Look-ups in named tables: a row name and a column name give one cell, copied from the table.

Sugos.tsv
	Basu	Fub	Dut	Bag	Suser	Loz	Tizo	Zusi
Lerike	34.62	54.57	13.52	40.06	31.42	44.97	41.67	32.28
Zer	41.62	50.56	51.37	62.48	44.71	79.82	38.69	54.38
Rimu	35.47	38.35	50.76	50.22	32.26	47.08	29.04	26.19
Vozigev	25.85	47.52	27.28	23.68	43.78	50.97	45.56	40.38
Bemi	42.37	32.12	65.70	47.71	47.48	26.33	46.58	59.63
Zubo	30.53	45.59	44.02	37.66	26.20	44.45	34.68	50.55
Fil	35.51	54.78	27.15	53.74	50.79	51.95	46.15	47.14
Tifu	39.12	40.51	36.94	54.22	48.53	39.61	48.42	58.12
Sefinu	27.12	57.82	34.78	62.09	21.07	29.68	26.85	29.19
Zar	46.35	47.12	45.70	60.10	54.21	45.30	49.40	42.91
Lunu	17.09	41.19	25.40	43.48	47.00	54.71	46.89	16.31

Loz of Vozigev: 50.97
Dut of Sefinu: 34.78
Dut of Zer: 51.37
Tizo of Zer: 38.69
Tizo of Bemi: 46.58
Tizo of Lunu: 46.89
Basu of Zubo: 30.53
Bag of Lunu: 43.48
Dut of Lunu: 25.40
Dut of Zar: 45.70
Basu of Sefinu: 27.12
Fub of Zubo: 45.59
Zusi of Zar: 42.91
Zusi of Lunu: 16.31

Gub
         Lum  Dunifor  Niz
Loneku   113      173  189
Bifep    180      163  166
Zes      100      228  148
Giziguf  250      226  139
Sop       82      122  207
Mig      252       32  218
Reru     204       87  148
Visalev  172      128  123
Favitar  206      189  100
Vikene    49      243  115

What is the Lum of Favitar in Gub?
206
What is the Niz of Vikene in Gub?
115
What is the Niz of Sop in Gub?
207
What is the Lum of Vikene in Gub?
49
What is the Dunifor of Giziguf in Gub?
226
What is the Dunifor of Bifep in Gub?
163
What is the Niz of Loneku in Gub?
189
What is the Lum of Mig in Gub?
252
What is the Lum of Zes in Gub?
100
What is the Lum of Bifep in Gub?
180
What is the Niz of Reru in Gub?
148
What is the Lum of Loneku in Gub?
113
What is the Niz of Bifep in Gub?
166
What is the Lum of Visalev in Gub?
172
What is the Dunifor of Reru in Gub?
87
What is the Dunifor of Loneku in Gub?
173
What is the Lum of Sop in Gub?
82
What is the Niz of Visalev in Gub?
123
Which row has the largest Lum? Mig

Posadop:
|  | Rima | Zur | Banef | Zupep | Nafen | Fer | Foruk | Boginif | Kig | Zipa |
|---|---|---|---|---|---|---|---|---|---|---|
| Pef | 8.410 | 6.887 | 1.569 | 7.378 | 7.697 | 6.022 | 8.856 | 6.601 | 4.786 | 7.466 |
| Nunat | 4.862 | 6.364 | 9.327 | 2.574 | 8.321 | 5.609 | 4.025 | 3.588 | 7.388 | 5.470 |
| Solugin | 6.003 | 5.748 | 8.380 | 5.829 | 8.042 | 8.541 | 7.457 | 6.573 | 5.685 | 6.535 |
| Tepunu | 9.688 | 5.907 | 7.912 | 4.305 | 9.027 | 5.615 | 6.379 | 7.776 | 6.655 | 7.827 |
| Rakerur | 5.778 | 5.951 | 5.963 | 5.183 | 3.342 | 4.643 | 6.047 | 8.304 | 4.914 | 4.143 |
| Vobin | 7.478 | 5.619 | 7.452 | 6.518 | 7.417 | 7.229 | 8.387 | 9.040 | 5.822 | 5.149 |
| Laba | 7.114 | 6.574 | 6.370 | 7.476 | 7.914 | 5.281 | 9.027 | 8.452 | 7.579 | 4.923 |
| Mirasez | 4.008 | 6.298 | 4.923 | 8.949 | 2.936 | 6.861 | 4.867 | 4.841 | 5.649 | 3.254 |
| Lofiveb | 7.858 | 5.587 | 5.596 | 6.748 | 6.162 | 7.371 | 6.678 | 7.888 | 4.443 | 6.158 |

What is the Fer of Solugin in Posadop?
8.541
What is the Foruk of Nunat in Posadop?
4.025
What is the Zur of Solugin in Posadop?
5.748
What is the Kig of Lofiveb in Posadop?
4.443
What is the Boginif of Tepunu in Posadop?
7.776
What is the Banef of Tepunu in Posadop?
7.912
What is the Nafen of Rakerur in Posadop?
3.342
What is the Foruk of Solugin in Posadop?
7.457
What is the Nafen of Solugin in Posadop?
8.042
What is the Nafen of Nunat in Posadop?
8.321
What is the Boginif of Pef in Posadop?
6.601
What is the Banef of Pef in Posadop?
1.569
What is the Boginif of Nunat in Posadop?
3.588
What is the Fer of Nunat in Posadop?
5.609
What is the Boginif of Vobin in Posadop?
9.040
What is the Fer of Mirasez in Posadop?
6.861

